Here is a tiny trained network, its code and every weight. The questions are about switching its units off for an input and a class, where a switched-off unit gives its printed mean instead of its output.

import numpy as np


def w(rows, s, z=0):
    codes = np.array(rows[::2]) - 128.0
    scale = np.full(codes.shape[1], s)
    scale[-1] = z or s
    return codes * scale


def norm(h):
    return h / np.sqrt((h * h).mean(-1, keepdims=True) + 1e-5)


def f(y):
    return y / 2 * (1 + np.tanh(0.7978845608 * (y + 0.044715 * y**3)))


def log_softmax(a):
    a = a - a.max(-1, keepdims=True)
    return a - np.log(np.exp(a).sum(-1, keepdims=True))


def net(x, mask):
    res = np.array(x, float).reshape(1, 7) / 4 @ E
    u = 0
    for l in range(3):
        y = f(norm(res) @ A[l][:, :-1].T + A[l][:, -1])
        res = res + np.where(mask[u : u + 5], y, B[l][:, -1]) @ B[l][:, :-1]
        u += 5
    return log_softmax(norm(res)[-1] @ U[:, :-1].T + U[:, -1])


A, B = {}, {}
E = w([
[91,196,129,218,101,64,81,96,88],'x0',
[83,65,104,218,83,124,190,82,136],'x1',
[181,145,196,147,232,51,222,93,149],'x2',
[132,127,123,124,127,121,126,115,132],'x3',
[218,60,172,163,74,114,93,136,137],'x4',
[58,113,202,50,48,35,169,156,140],'x5',
[85,141,236,135,111,247,176,66,76],'x6',
],0.012)
A[0] = w([
[137,23,78,40,153,197,206,132,205,6],'L0N0',
[104,80,64,139,147,165,115,131,117,157],'L0N1',
[36,4,58,211,127,133,226,120,175,16],'L0N2',
[4,144,14,74,192,135,203,95,130,26],'L0N3',
[122,86,6,141,156,61,163,224,147,12],'L0N4',
],0.013,0.011)
B[0] = w([
[78,76,168,173,174,103,100,179,7,244],'L0N0',
[125,129,89,144,131,157,111,144,135,253],'L0N1',
[204,205,130,103,59,127,148,76,55,252],'L0N2',
[146,176,202,155,120,143,121,195,204,231],'L0N3',
[113,87,154,94,147,108,57,23,183,221],'L0N4',
],0.022,0.0049)
A[1] = w([
[85,196,114,216,104,64,93,103,120,2],'L1N0',
[150,97,87,141,186,85,233,134,134,73],'L1N1',
[70,107,85,58,85,72,227,172,116,65],'L1N2',
[163,166,135,13,187,133,79,183,110,20],'L1N3',
[233,7,143,169,54,117,135,145,126,49],'L1N4',
],0.016,0.0088)
B[1] = w([
[89,79,148,121,196,112,85,172,7,215],'L1N0',
[173,105,93,36,162,98,136,119,99,164],'L1N1',
[154,70,145,187,76,90,147,150,132,173],'L1N2',
[167,198,120,171,44,114,122,60,50,248],'L1N3',
[90,254,172,124,170,157,95,186,195,255],'L1N4',
],0.015,0.005)
A[2] = w([
[73,74,59,91,37,187,127,175,151,57],'L2N0',
[65,95,183,114,122,239,186,57,126,4],'L2N1',
[63,95,131,76,50,68,175,157,160,34],'L2N2',
[165,120,21,172,206,181,171,119,149,90],'L2N3',
[176,109,135,139,217,80,251,93,158,82],'L2N4',
],0.024,0.0041)
B[2] = w([
[52,179,37,54,126,77,225,178,105,201],'L2N0',
[157,93,115,97,160,25,11,65,191,237],'L2N1',
[234,55,148,189,180,240,187,90,166,192],'L2N2',
[189,52,242,159,102,127,244,121,160,203],'L2N3',
[31,145,6,90,64,170,129,176,120,254],'L2N4',
],0.014,0.0081)
U = w([
[115,68,102,74,161,65,45,40,215,158],'0',
[47,79,172,155,208,123,109,177,6,236],'1',
[168,239,124,144,47,135,153,44,62,5],'2',
[80,240,197,145,154,169,118,204,239,34],'3',
[53,132,24,75,104,134,194,167,126,111],'4',
[173,51,161,179,136,172,208,120,158,204],'5',
],0.014,0.0023)

Each question gives the input, the list of numbers given to net, and the class t.
The units are the neurons (one row each of A and B). Each row of codes is followed by its name. A weight is (code - 128) times the scale printed after its matrix; where a second scale follows, it is the last column's (A, B and U).
mask holds one flag per neuron, layer by layer. A switched-off neuron (its flag False) gives its mean, the last column of its row in B, instead of its output. The means were averaged over made-up inputs and are rounded, as every weight is.
A unit's drop is (log p(t) with every unit on - log p(t) with that unit switched off) / (log p(t) with every unit on - log p(t) with every unit switched off).
The circuit of an input: a set's keep is (log p(t) with only the set's units on - log p(t) with every unit switched off) / (log p(t) with every unit on - log p(t) with every unit switched off). Starting from the 12 units with the biggest drops (on a tie, the unit counted first), units are removed one at a time, each time the one whose removal leaves the highest keep (on an exact tie, the one counted first), for as long as the keep stays at least 0.8.
circuit, biggest first: the units of the circuit, biggest drop first
most important unit: the unit with the biggest drop
k most important neurons of layer l: the k neurons of layer l with the biggest drops, biggest first
drop of u: that unit's drop, to one decimal
input [6,2,-1,-3,5,4,-1], class 1: circuit, biggest first : (L1N0)
input [5,-6,-8,8,-3,0,7], class 4: circuit, biggest first : (L2N0, L0N2, L0N0)
input [8,-8,8,2,1,-8,-6], class 1: 3 most important neurons of layer 0 : (L0N2, L0N1, L0N3)
input [5,1,0,-8,-7,1,6], class 3: 2 most important neurons of layer 0 : (L0N3, L0N4)
input [-8,-7,2,8,0,6,6], class 1: 2 most important neurons of layer 0 : (L0N0, L0N4)
input [-6,-7,0,8,-3,-8,-1], class 5: 2 most important neurons of layer 2 : (L2N3, L2N4)
input [-8,6,-6,2,7,-5,-2], class 1: 2 most important neurons of layer 0 : (L0N0, L0N3)
input [-6,-7,5,3,5,-3,7], class 0: 2 most important neurons of layer 0 : (L0N2, L0N3)
input [-3,-7,-8,-7,1,-3,5], class 4: 2 most important neurons of layer 0 : (L0N2, L0N1)
input [-5,2,2,2,7,-2,4], class 3: 2 most important neurons of layer 1 : (L1N4, L1N0)
input [3,-5,7,-5,-3,8,0], class 5: 2 most important neurons of layer 2 : (L2N2, L2N0)
input [0,8,-8,-7,-8,-2,4], class 2: 2 most important neurons of layer 2 : (L2N4, L2N1)
input [6,-2,-5,-8,-3,-5,6], class 0: 2 most important neurons of layer 1 : (L1N3, L1N4)
input [0,-2,-3,3,3,-4,2], class 5: most important unit : L2N3
input [-6,-1,6,-6,-4,-5,1], class 1: 2 most important neurons of layer 0 : (L0N0, L0N3)
input [-6,2,3,0,8,0,5], class 3: 2 most important neurons of layer 1 : (L1N4, L1N0)
input [-4,3,-1,3,-4,-4,5], class 0: drop of L2N1 : 1.6
input [0,-4,6,-8,-1,5,2], class 4: drop of L1N1 : 0.1
input [2,8,6,-2,1,2,-2], class 2: drop of L0N2 : 5.1
input [-3,-7,6,-7,-1,-4,-5], class 2: circuit, biggest first : (L1N3)
